(in the rows, 128 means zero)
Each row of numbers belongs to one of the objects below and depends on some of the facts about them. Some rows are named. Which object is each other row?

How the objects are related:
stiplik: τ a; α 368
koplik: τ b; α 751
skopi: τ b; α 751
mubrufon: β plagrar flebral tafas drapum testa; τ a; α 751
pobru: β tusi rudrir koplik; τ a; α 751
vifak: β raler repli drifo; τ b; α 751
tiklam: τ b; α 751
dipon: τ a; α 147
trugrin: τ b; α 654
gristus: τ b; α 147
plosafis: τ a; α 751
musivik: β parutan flepa buklan grorugra; τ b; α 147
trelor: τ a; α 751
parutan: τ b; α 751
govon: τ a; α 368
fletol: β parutan boba tusi tritri drapum; τ a; α 751
viskas: τ b; α 654
bosi: β kidrer plekim druskon plosafis mumon famikla repli kladras; τ a; α 368
briski: β subas trelor skopi; τ b; α 368
doflo: β plekim steplu pitrukur rumam nodostu klefi; τ a; α 368
zako: τ b; α 751
skorin: τ b; α 751
grokul: τ a; α 147
suli: τ b; α 368
flalo: τ b; α 751
dabos: β rumam bogrul skelim; τ a; α 147
flefoska: τ a; α 368
steplu: τ b; α 368
plekim: τ b; α 751
viklos: τ b; α 751
trugel: τ a; α 368
sopli: β goplu doska stona drifo; τ b; α 751
grubrir: β flebral flalo pafa gaflek kome rudrir giru; τ a; α 654
lavatra: τ b; α 751
sapluplir: τ a; α 654
drotrok: β dotas mimen nebom nogro gridrogrir lugrim kome bostel; τ a; α 751
kagre: β tiklam sapluplir; τ b; α 751
groduti: β mimen klugro trubek doska dipon sapluplir drogrube; τ b; α 751
lirel: τ b; α 751
boba: τ a; α 147
gritada: τ b; α 751
vatrim: β luzum skorin zosan falil koplik; τ a; α 751
pagir: τ a; α 368
tranol: β bristobe kloplem dotas klefi lavatra; τ a; α 751
grizem: β flebral plosafis lugrim famikla drifo; τ a; α 368
zoklo: β brozer gritada kesta trumek vori grorugra; τ a; α 147
zekir: β mizi breflis; τ b; α 368
fledrir: β lirel plibes fugruk stiplik kotum boba; τ a; α 368
pabrak: τ a; α 751
fliskom: β kesta falil dastu puti bostel moga bitrun; τ a; α 751
plafu: β bristobe drepla geflal flamil; τ b; α 751
plegrus: τ a; α 654
drepla: τ b; α 368
pliflik: β plegrus kome mikima testa; τ b; α 368
klerum: β vedro nebom brozer trimi plimer trugel garufel; τ a; α 751
fugruk: τ a; α 368
drikin: τ a; α 147
bristobe: τ b; α 147
skipek: τ a; α 654
muflinan: τ a; α 654
trabes: β trugrin plibes mimen viskas liskun gonisi; τ b; α 751
taseklir: τ a; α 751
plagrar: τ a; α 751
trumek: τ a; α 751
fateza: β nilos gonisi mizi drogrube; τ b; α 751
trizal: β pafa druskon stiplik flatru grokul tevor; τ a; α 654
grorugra: τ a; α 368
buklebom: β pegrol dipon raler; τ a; α 147
kotum: τ a; α 368
flamil: τ b; α 368
nodostu: τ b; α 751
giru: τ a; α 751
zevu: β tiklam gridrogrir; τ a; α 368
liskun: τ b; α 751
flupi: β druskon miston giru; τ a; α 751
pegrol: τ a; α 751
plifa: τ b; α 654
nogro: τ b; α 751
vedruzak: τ a; α 751
tusi: τ b; α 147
mikima: τ a; α 654
bogrul: τ a; α 751
drapum: τ a; α 751
skogi: τ b; α 654
doras: β gozo flebral kidrer steplu bagrak flefoska govon giru; τ a; α 751
skastum: τ b; α 751
skelim: τ a; α 751
pitrukur: τ b; α 147
plibes: τ b; α 751
vori: τ b; α 368
breflis: τ b; α 654
famikla: τ a; α 751
repli: τ b; α 654
brokos: β brumo plegrus drikin skipek zosan tritri kladras; τ a; α 147
vedro: τ a; α 368
suples: τ a; α 654
luzum: τ a; α 751
feton: τ a; α 751
flebral: τ b; α 147
kloplem: τ a; α 654
drifo: τ a; α 654
podrok: β toplok gridrogrir pitrukur; τ a; α 368
nebro: β plibes lugrim zupaplir; τ b; α 654
raler: τ b; α 751
testa: τ a; α 147
trubek: τ a; α 751
fligri: β viklos plitrotik sugral pabrak; τ b; α 368
trotru: β nebom plifa kotum; τ b; α 751
rirul: β bristobe suli plitrotik mikima; τ a; α 751
gozo: τ b; α 751
tafas: τ b; α 654
dreguk: β skufulu doska femon; τ b; α 368
gonisi: τ a; α 147
brazefi: τ a; α 751
brozer: τ a; α 751
stupe: β trubek doska zako giru; τ a; α 368
tritri: τ a; α 751
mizi: τ b; α 751
zosan: τ a; α 751
nupum: β plagrar skufulu bagrak tevor; τ a; α 751
vevusta: β vedro vedruzak fugruk skastum gristus miston; τ b; α 751
bostel: τ b; α 147
kesta: τ b; α 368
drogrube: τ b; α 368
bagrak: τ a; α 751
lefle: β parutan kloplem maplus tiklam klugro rumam mikima klipozun zako miston; τ a; α 751
falil: τ b; α 654
gaflek: τ a; α 751
trugra: β brumo gritada tafas kliplefur flidres; τ a; α 751
zupaplir: τ b; α 368
klefi: τ a; α 751
bodu: β drepla suples; τ a; α 147
bitrun: τ a; α 751
toplok: τ b; α 751
sebasken: β nogro skelim doska dipon; τ b; α 751
kosek: β brozer plimer repli femon; τ b; α 751
venok: β taseklir tritri; τ b; α 751
druskon: τ b; α 147
goplu: τ a; α 368
zagal: τ b; α 654
flepa: τ b; α 751
miston: τ a; α 368
kidrer: τ b; α 147
skuban: β tiklam pagir meklek feton; τ a; α 368
puti: τ b; α 368
brumo: τ a; α 147
garufel: τ a; α 751
kladras: τ a; α 751
zirer: τ a; α 368
trado: τ a; α 368
kedo: β luzum taseklir; τ b; α 751
mumon: τ a; α 751
flofa: β plekim; τ a; α 368
kliplefur: τ b; α 751
kluvu: β fugruk zagal tusi tagridol buklan koplik; τ b; α 147
mimen: τ b; α 751
rumam: τ a; α 751
flidres: τ a; α 654
trebrom: β gritada druskon zirer trelor pabrak; τ a; α 751
kome: τ a; α 751
flatru: τ a; α 368
geflal: τ a; α 751
tunon: β geflal flebral stona lavatra; τ b; α 368
tagridol: τ b; α 751
klipozun: τ a; α 368
klugro: τ b; α 147
mobal: β vedro gritada plifa trado raler; τ a; α 368
rudrir: τ b; α 147
trimi: τ b; α 751
moga: τ a; α 751
tevor: τ a; α 654
stona: τ a; α 654
sugral: τ b; α 147
vofla: β skogi plosafis brazefi rudrir; τ a; α 654
gridrogrir: τ a; α 368
plimer: τ b; α 751
skufulu: τ a; α 147
dastu: τ a; α 751
goflistok: β fugruk zirer stagak drifo; τ a; α 751
lugrim: τ a; α 751
pafa: τ a; α 654
nilos: τ a; α 368
meklek: τ b; α 368
maplus: τ a; α 368
doska: τ b; α 368
stagak: τ b; α 751
subas: τ a; α 147
femon: τ a; α 654
plitrotik: τ a; α 147
nebom: τ a; α 147
dufen: β mumon stagak rudrir; τ a; α 751
resko: β drepla muflinan tiklam luzum plitrotik brazefi testa; τ a; α 654
buklan: τ a; α 751
gedo: β nilos flalo skufulu skorin koplik; τ a; α 751
dotas: τ b; α 654

Named rows:
goplu: [111 193 120 114 118 110 118 117 165 144 106 158 114 168 124 128 126 120
 136 157 117 122 117 120 134 126 120 128 106 128]
flatru: [115 196 122 115 119 114 118 112 168 145 104 163 125 146 125 124 137 136
 138 152 118 106 118 119 152 121 124 110 111 144]
kloplem: [115 136 117 166 119 107 189 165 122 113 102 146 104 144 128 128 127 137
 126 124 192 108 123 155 115 159 123 102 120 110]
breflis: [112 118 121 165 135 101 163 152 115 114 148 112 135 121 147 125 127 132
 159 119 150 106 118 121 115 150 169 111 142 110]
kedo: [117  94 148 139 139 151 117 110 120 116 159 107 126 116 134 117 124 113
 121 122 118 106 136 122 132 120 125 152 127 119]
skuban: [129 142 157 132 118 114 115 106 182 181 105 116 110 140 127 136 122 112
 123 142 119 162 135 127 142 132 121 157 113 110]
zako: [109  99 119 124 146 126 127 117 120 115 153 113 112 119 123 134 127 114
 126 123 123 107 121 119 114 127 117 144 159 155]
bostel: [145 104 123 129 119 109 119 190 111 115 144 114 213 124 123 129 122 117
 135 123 123 106 119 126 113 136 121 150 157 111]
dabos: [194 137 157 129 121 110 116 115 118 149  96 111 167 145 117 132 123 114
 116 117 124 208 148 137 111 142 121 111 171 108]
flidres: [157 167 120 150 118 112 179 167 122 115 102 150 106 123 124 124 129 156
 118 123 166 107 125 177 114 141 163 102 107 110]
tagridol: [109  99 117 120 144 126 115 115 118 112 177 111 130 114 140 123 140 139
 124 125 120 103 122 119 136 121 125 133 127 149]
fledrir: [140 214 141 116 117 109 112 111 181 174 106 114 133 126 124 126 127 122
 121 129 111 173 132 120 161 122 150 141 109 108]
klerum: [143 151 136 114 119 148 117 108 122 117 105 108 103 120 122 147 126 128
 114 124 125 212 161 123 147 127 126 129 112 111]
trugel: [116 227 120 116 115 111 119 134 170 131 132 168 115 139 124 128 123 126
 119 156 116 131 119 127 140 126 121 148 109 116]
kome: [110 106 122 115 139 162 120 133 123 110 106 142 109 121 142 125 133 141
 116 127 134 110 123 119 127 121 118 106 112 153]
grorugra: [115 202 122 115 115 112 116 146 169 115 131 190 113 124 126 125 126 129
 126 159 118 107 117 128 140 126 122 137 106 111]
plitrotik: [168 106 124 148 114 111 117 184 120 127  99 178 146 120 121 126 124 119
 119 121 121 108 123 162 113 135 120 104 156 110]
brazefi: [113  99 121 117 127 163 120 114 124 114 103 142 106 122 137 120 130 135
 117 130 127 109 122 123 134 121 120 104 111 157]
pobru: [150 107 137 113 133 166 115 107 121 116 101 108 114 122 125 122 128 138
 116 122 117 152 141 120 154 121 125 105 109 126]

Rows to name:
No name comes twice in this set of rows, the named rows included.
[124 131 134 167 135 104 155 111 117 125 143 104 134 124 122 122 127 115
 146 120 135 136 130 123 112 149 190 121 146 110]  nebro
[108 100 119 173 132 106 199 150 116 114 139 111 111 139 127 128 124 115
 155 121 184 106 119 138 110 153 127 117 140 110]  dotas
[110 126 118 169 125 106 163 147 121 115 159 113 134 119 135 122 139 148
 154 119 137 108 120 135 114 140 197 106 123 114]  zagal
[111 153 118 156 119 104 176 180 119 114 102 134 106 151 141 123 126 144
 126 125 187 126 118 124 111 163 123 103 125 109]  sapluplir
[109 102 117 117 150 148 131 107 120 116 163 113 116 118 121 130 147 139
 122 124 119 106 123 120 131 118 123 124 136 180]  stagak
[183 104 175 182 121 109 136 114 127 137 102 111 108 121 119 123 124 116
 116 125 155 143 169 181 114 148 156 101 115 106]  resko
[120 107 122 164 133 106 165 181 113 111 161 115 128 121 150 126 125 127
 160 122 162 101 117 144 115 138 168 111 107 110]  falil
[110 157 118 150 121 107 192 169 117 116 173 114 107 120 125 133 130 145
 142 120 156 106 119 150 114 152 170 115 130 110]  plifa
[109  96 123 135 131 120 116 111 117 133 150 108 108 120 124 134 121 110
 120 123 122 148 142 120 118 129 118 167 163 114]  kagre
[111 119 122 132 120 118 152 107 123 161 160 126 149 162 126 129 128 113
 173 148 116 103 117 122 122 123 120 162 129 164]  steplu

Now the same objects, written a new way:
Some objects and their rows:
mubrufon: [125 127 133 128 126 126 123 120 151 122 120 149 131 125 125 128 120 126
 163 128 119 123 152 120 128 130 131 132 117 130]
pegrol: [123 127 133 124 126 126 125 119 135 124 120 119 129 125 126 133 123 121
 118 118 120 127 143 120 132 129 127 123 123 127]
gaflek: [123 127 127 126 126 125 125 120 134 129 121 118 129 125 126 132 121 123
 136 125 120 125 140 121 132 127 134 122 123 127]
plagrar: [123 127 127 126 126 125 125 117 133 130 120 120 130 127 126 132 121 122
 132 113 121 124 140 120 131 129 134 122 120 128]
klipozun: [127 128 122 126 125 125 129 130 120 156 120 119 124 128 128 128 122 115
 122 108 123 132 120 126 132 132 153 126 150 126]
grorugra: [127 128 122 126 125 125 129 129 120 151 121 116 126 132 130 130 121 116
 121 112 125 133 122 124 131 130 148 129 148 126]
klugro: [121 129 129 126 125 146 124 144 121 122 122 129 128 129 126 124 150 121
 131 119 150 134 114 153 124 129 120 123 130 125]
mizi: [137 127 122 126 125 127 126 142 121 119 144 125 127 124 128 125 137 148
 129 113 120 129 121 132 124 121 120 123 118 127]
pagir: [127 127 123 125 126 125 131 130 118 158 120 115 126 126 127 128 121 115
 121 118 122 136 120 125 133 130 154 125 155 126]
kidrer: [121 128 123 126 126 139 125 144 122 121 121 124 128 136 125 124 147 125
 148 123 160 126 114 149 125 133 121 123 127 125]
musivik: [124 127 126 129 135 136 135 119 120 119 120 145 127 133 125 124 154 134
 128 174 160 132 119 137 124 125 122 137 121 128]
brokos: [125 126 133 125 127 132 135 120 120 131 122 147 129 136 126 127 131 117
 121 180 156 127 142 120 124 144 121 136 130 131]
gristus: [124 126 123 125 125 140 124 144 122 119 120 126 128 135 125 124 150 127
 127 125 157 130 114 149 124 129 122 123 129 125]
zekir: [126 129 121 135 140 126 153 126 118 119 137 143 125 126 130 124 125 117
 118 116 134 133 114 136 124 121 124 151 118 126]
gritada: [134 127 121 126 125 126 125 141 119 120 138 121 128 125 131 133 136 153
 115 111 119 124 127 130 124 121 121 125 117 126]
drotrok: [123 128 146 130 129 125 124 119 160 119 119 123 133 124 126 131 123 123
 121 179 120 128 157 121 131 125 122 129 118 129]
plekim: [125 127 120 125 126 126 125 146 119 119 147 117 131 124 129 128 133 151
 138 113 119 123 121 130 124 122 123 122 116 125]
flepa: [137 127 121 126 125 126 125 143 121 120 145 121 127 125 128 126 138 151
 127 111 120 127 121 131 125 122 121 123 117 127]
taseklir: [124 127 123 125 126 126 125 117 128 128 121 122 129 128 125 133 122 126
 118 116 121 127 148 120 127 125 128 122 119 134]

Which object is each row?
No name comes twice in this set of rows, the named rows included.
[143 134 124 126 129 136 125 132 122 121 169 118 150 125 126 125 142 151
 118 136 123 146 128 137 124 123 121 123 126 130]  tiklam
[123 128 143 130 129 126 123 120 158 123 121 119 141 124 126 129 123 123
 122 172 121 132 160 120 129 124 123 125 120 133]  lefle
[122 128 122 126 135 130 145 118 120 119 121 134 125 146 125 124 163 147
 161 234 157 138 116 129 125 121 122 131 129 131]  kluvu

The same objects again, as new rows of numbers:
Known rows:
gonisi: [150 147 138 118 100 143 159 144 156 116 124 138 123 133  95 130  80  83
 128 101 122 147 146 159 138 110 147 142 162 158 160 156]
pegrol: [121 134  96 139 151 120 140 119 137 147 119 162 122 110 123 144 139 135
 132 109 130 116 113 129 108 137 143 123 121 139 126 111]
kosek: [132 129 119 145 164 132 103 133 140 131 124 152 117 137 142 143 159 153
 122 113 127 125 139  96 124 135 108 111 156  95 119 106]
rirul: [123 109 107 118 160 124  97 148 109 142 114 144 122 131 118 140 167 117
 128 104  95 123 121 125 140 139 106 117 133 108 112 105]
drifo: [112 139 146 141 104 118 125 142 100 112 127 117 137 135 112 132 137 149
 154 158 136 119 119 168 113  71 154 117 109 154 141 157]
tiklam: [115 123 114 137 147 134 127 108 164 144 122 151 115 128 127 139 148 117
 115 143 121 121 113  92 103 136 114 139 120 145  98 118]
geflal: [113 122 110 117 144 126 129 125 121 159 123 151 125 107  96 126 153 115
 133 116 106 117 102 122 126 145 120 130 104 148 113 112]
vori: [134 127 150 127 103 137 145 101 128 107 143  80 149 119 173 108  87 153
 115 147 164 135 148 116 128 160 129 143 109 112 136 139]
stupe: [115 120 120 104 113 115 118 144  90 113 127  91 141 148 175 118 101 120
 110 130 145 132 155 149 164 142 138 117 142  85 120 125]
mubrufon: [125 117 105 129 163 124 104 144 110 137 115 149 124 130 123 145 163 130
 130 100 108 116 129 128 132 140 114 112 140 104 120 104]
klugro: [159 157 162 127  94 135 154 128 178 113 137 137 106 139 102 109 101  93
 121 123 125 149 144 121 140 104 133 131 143 136 141 150]
flatru: [119 132 122 105 100 111 154 115 102 131 137  97 146 121 160 106  85 132
 122 138 160 128 134 150 151 150 154 131 111 123 132 126]
resko: [111 118 151 126 116 121  89 167  80 101 121 104 139 158 114 136 159 131
 145 154 110 125 133 165 131  69 121 112 127 124 123 156]
viklos: [133 114 130 122 143 132 115 111 139 163 136 137 117 113 102 115 154 131
 129 138 108 130  95  86 126 142 100 144 114 151 114 108]
zako: [120 132 114 138 148 133 129 110 155 152 130 157 118 119 119 131 143 135
 120 132 128 122 115  96 115 135 119 128 129 144 112 115]
pobru: [127 117 106 130 167 127 104 145 114 132 113 149 125 127 126 150 163 132
 128  96 109 120 133 129 131 141 114 114 144 103 125 107]
drapum: [123 124 108 133 150 126 136 120 128 146 122 153 127 104 113 137 146 128
 137 108 116 115 112 127 115 145 128 129 111 144 127 114]
plimer: [129 138 119 150 150 135 135 105 159 141 133 158 120 113 129 134 143 157
 125 120 137 121 122  96 107 138 125 127 127 133 128 115]
tagridol: [128 133 123 144 151 143 130 107 153 143 133 154 124 111 120 131 144 151
 125 123 128 120 119  94 110 143 117 133 123 139 122 117]

Rows to name:
No name comes twice in this set of rows, the named rows included.
[123 121 141 107 110 131 107 134 106 115 138  84 137 153 172 104 105 136
 103 149 148 140 156 112 166 144 113 125 143  83 113 127]  pliflik
[179 135 177 112  90 132 142 133 163 127 144 118 108 136  86  89 112  86
 128 128 104 157 121 114 154 111 110 141 125 142 144 145]  sugral
[142 104 106 131 170 111  98 144 112 141 116 140 117 131 133 151 160 129
 141 105 109 125 111 129 129 136 116 121 148 104 133  93]  trebrom
[177 134 163 133 119 130 134 161 140  81 122 122 121 144 122 133 121  96
 139  83 107 145 165 154 141 117 125 116 146  84 163 143]  zoklo
[156 154 145 122  99 122 165 139 156 111 126 139 114 132 104 116  99  81
 131 102 122 141 140 157 138 109 151 123 133 134 154 145]  dipon
[121 130 155 143 108 122 124 137  97 108 130 108 142 126 108 130 140 153
 160 154 132 119 119 165 109  78 145 125 100 153 148 159]  flidres
[174  93 108 139 160  90 118 116 128 166 124 128 110 111 129 144 139 123
 161 126 125 135  64 121 109 137 132 159 132 149 152  81]  trelor
[133 107 166 132 108 162 140  98 128  84 139  64 166 110 168 118  93 151
 117 143 150 137 162 112 118 179 110 161  99 113 143 152]  puti
[162 149 169 114  88 138 149 133 165 123 141 129 110 137  87  93 109  87
 122 124 109 150 135 116 151 110 115 130 127 137 136 151]  bristobe
[ 91 106 102  95 113 190  93 152 100 126 130  83 162 153 152 151  50 136
  83 147 151 158 166 124 165 149 108 182 251 146 135 157]  zekir
[175 156 166 127  97 131 154 126 174 120 143 135 107 138 102 103 102 102
 128 120 126 151 136 120 141 104 131 129 140 132 151 142]  druskon
[127 123 123 113 117 111 124 138  89 107 127  89 146 142 183 121 102 132
 119 126 152 129 156 150 158 148 141 116 137  77 131 121]  mobal
[115 129 104 138 163 146 101 137 142 143 125 158 119 143 132 152 146 147
 114 117 126 126 138 100 129 130 109 123 180 115 116 112]  trabes
[170 133 161 121 113 129 127 165 131  95 122 125 117 143 110 122 122  88
 134  86 100 145 157 153 156 114 122 112 146  92 152 140]  brokos

